Here is a tiny trained network, its code and every weight. The questions are about switching its units off for an input and a class, where a switched-off unit gives its printed mean instead of its output.

import numpy as np


def w(rows, s, z=0):
    codes = np.array(rows[::2]) - 128.0
    scale = np.full(codes.shape[1], s)
    scale[-1] = z or s
    return codes * scale


def f(y):
    return np.maximum(y, 0)


def log_softmax(a):
    a = a - a.max(-1, keepdims=True)
    return a - np.log(np.exp(a).sum(-1, keepdims=True))


def net(x, mask):
    res = np.array(x, float).reshape(1, 5) / 4 @ E
    y = f(res @ A[0][:, :-1].T + A[0][:, -1])
    res = res + np.where(mask, y, B[0][:, -1]) @ B[0][:, :-1]
    return log_softmax(res[-1] @ U[:, :-1].T + U[:, -1])


A, B = {}, {}
E = w([
[151,81,95,139],'x0',
[124,226,28,157],'x1',
[224,193,171,151],'x2',
[128,127,127,129],'x3',
[86,138,148,252],'x4',
],0.012)
A[0] = w([
[131,63,202,60,232],'neuron 0',
[164,162,88,86,136],'neuron 1',
[133,125,124,55,209],'neuron 2',
[139,179,141,145,137],'neuron 3',
[124,72,200,107,255],'neuron 4',
[160,112,110,123,123],'neuron 5',
[74,148,154,142,176],'neuron 6',
[127,90,66,142,145],'neuron 7',
[105,125,155,253,208],'neuron 8',
[110,145,93,132,228],'neuron 9',
[86,121,84,116,164],'neuron 10',
[130,106,94,212,147],'neuron 11',
[90,107,79,50,127],'neuron 12',
[67,127,72,111,153],'neuron 13',
[99,74,149,171,186],'neuron 14',
[125,183,45,86,194],'neuron 15',
[124,166,97,102,137],'neuron 16',
[65,91,126,78,234],'neuron 17',
[147,157,157,175,153],'neuron 18',
[159,136,113,89,176],'neuron 19',
[162,104,194,124,176],'neuron 20',
[165,108,159,53,157],'neuron 21',
[196,88,209,130,180],'neuron 22',
[200,115,163,88,165],'neuron 23',
[188,190,95,160,104],'neuron 24',
[131,135,196,73,156],'neuron 25',
],0.014,0.0061)
B[0] = w([
[112,95,7,172,254],'neuron 0',
[180,78,187,219,185],'neuron 1',
[244,74,73,121,202],'neuron 2',
[139,104,77,116,175],'neuron 3',
[59,76,38,186,237],'neuron 4',
[138,158,128,162,145],'neuron 5',
[102,91,116,51,173],'neuron 6',
[127,136,167,100,170],'neuron 7',
[14,132,77,2,243],'neuron 8',
[155,122,145,38,185],'neuron 9',
[175,159,234,23,179],'neuron 10',
[83,188,122,49,189],'neuron 11',
[217,162,130,5,205],'neuron 12',
[116,180,176,25,190],'neuron 13',
[30,106,159,116,194],'neuron 14',
[218,155,172,113,224],'neuron 15',
[186,127,177,150,171],'neuron 16',
[170,7,96,19,220],'neuron 17',
[131,124,40,118,185],'neuron 18',
[217,169,157,197,176],'neuron 19',
[63,191,95,232,196],'neuron 20',
[182,176,62,189,205],'neuron 21',
[82,208,116,210,217],'neuron 22',
[161,188,115,218,197],'neuron 23',
[201,68,64,140,205],'neuron 24',
[125,122,95,165,193],'neuron 25',
],0.0073,0.015)
U = w([
[132,66,43,85,254],'0',
[50,9,132,108,115],'1',
[138,127,99,177,27],'2',
[44,194,124,149,111],'3',
[177,91,187,76,29],'4',
[88,192,181,62,193],'5',
[186,124,196,164,203],'6',
],0.012,0.0034)

Each question gives the input, the list of numbers given to net, and the class t.
The units are the neurons (one row each of A and B). Each row of codes is followed by its name. A weight is (code - 128) times the scale printed after its matrix; where a second scale follows, it is the last column's (A, B and U).
mask holds one flag per neuron, in row order. A switched-off neuron (its flag False) gives its mean, the last column of its row in B, instead of its output. The means were averaged over made-up inputs and are rounded, as every weight is.
A unit's drop is (log p(t) with every unit on - log p(t) with that unit switched off) / (log p(t) with every unit on - log p(t) with every unit switched off).
The circuit of an input: a set's keep is (log p(t) with only the set's units on - log p(t) with every unit switched off) / (log p(t) with every unit on - log p(t) with every unit switched off). Starting from the 12 units with the biggest drops (on a tie, the unit counted first), units are removed one at a time, each time the one whose removal leaves the highest keep (on an exact tie, the one counted first), for as long as the keep stays at least 0.8.
circuit, biggest first: the units of the circuit, biggest drop first
k most important neurons: the k neurons with the biggest drops, biggest first
drop of u: that unit's drop, to one decimal
input [-4,-4,0,-2,7], class 1: circuit, biggest first -> [neuron 21; neuron 14]
input [-7,-7,0,5,8], class 1: circuit, biggest first -> [neuron 14]
input [-1,0,3,6,3], class 3: circuit, biggest first -> [neuron 17; neuron 2]
input [0,-3,0,-3,7], class 1: circuit, biggest first -> [neuron 21; neuron 14]
input [-5,5,0,2,6], class 5: circuit, biggest first -> [neuron 0; neuron 4]
input [-5,-6,1,-2,8], class 3: 3 most important neurons -> [neuron 17; neuron 22; neuron 20]
input [5,0,2,7,0], class 2: 2 most important neurons -> [neuron 17; neuron 8]
input [-6,-3,2,8,-1], class 2: drop of neuron 8 -> 0.2
input [1,1,4,-7,-8], class 6: drop of neuron 25 -> 0.0
input [-1,6,8,-7,8], class 0: drop of neuron 24 -> 0.1
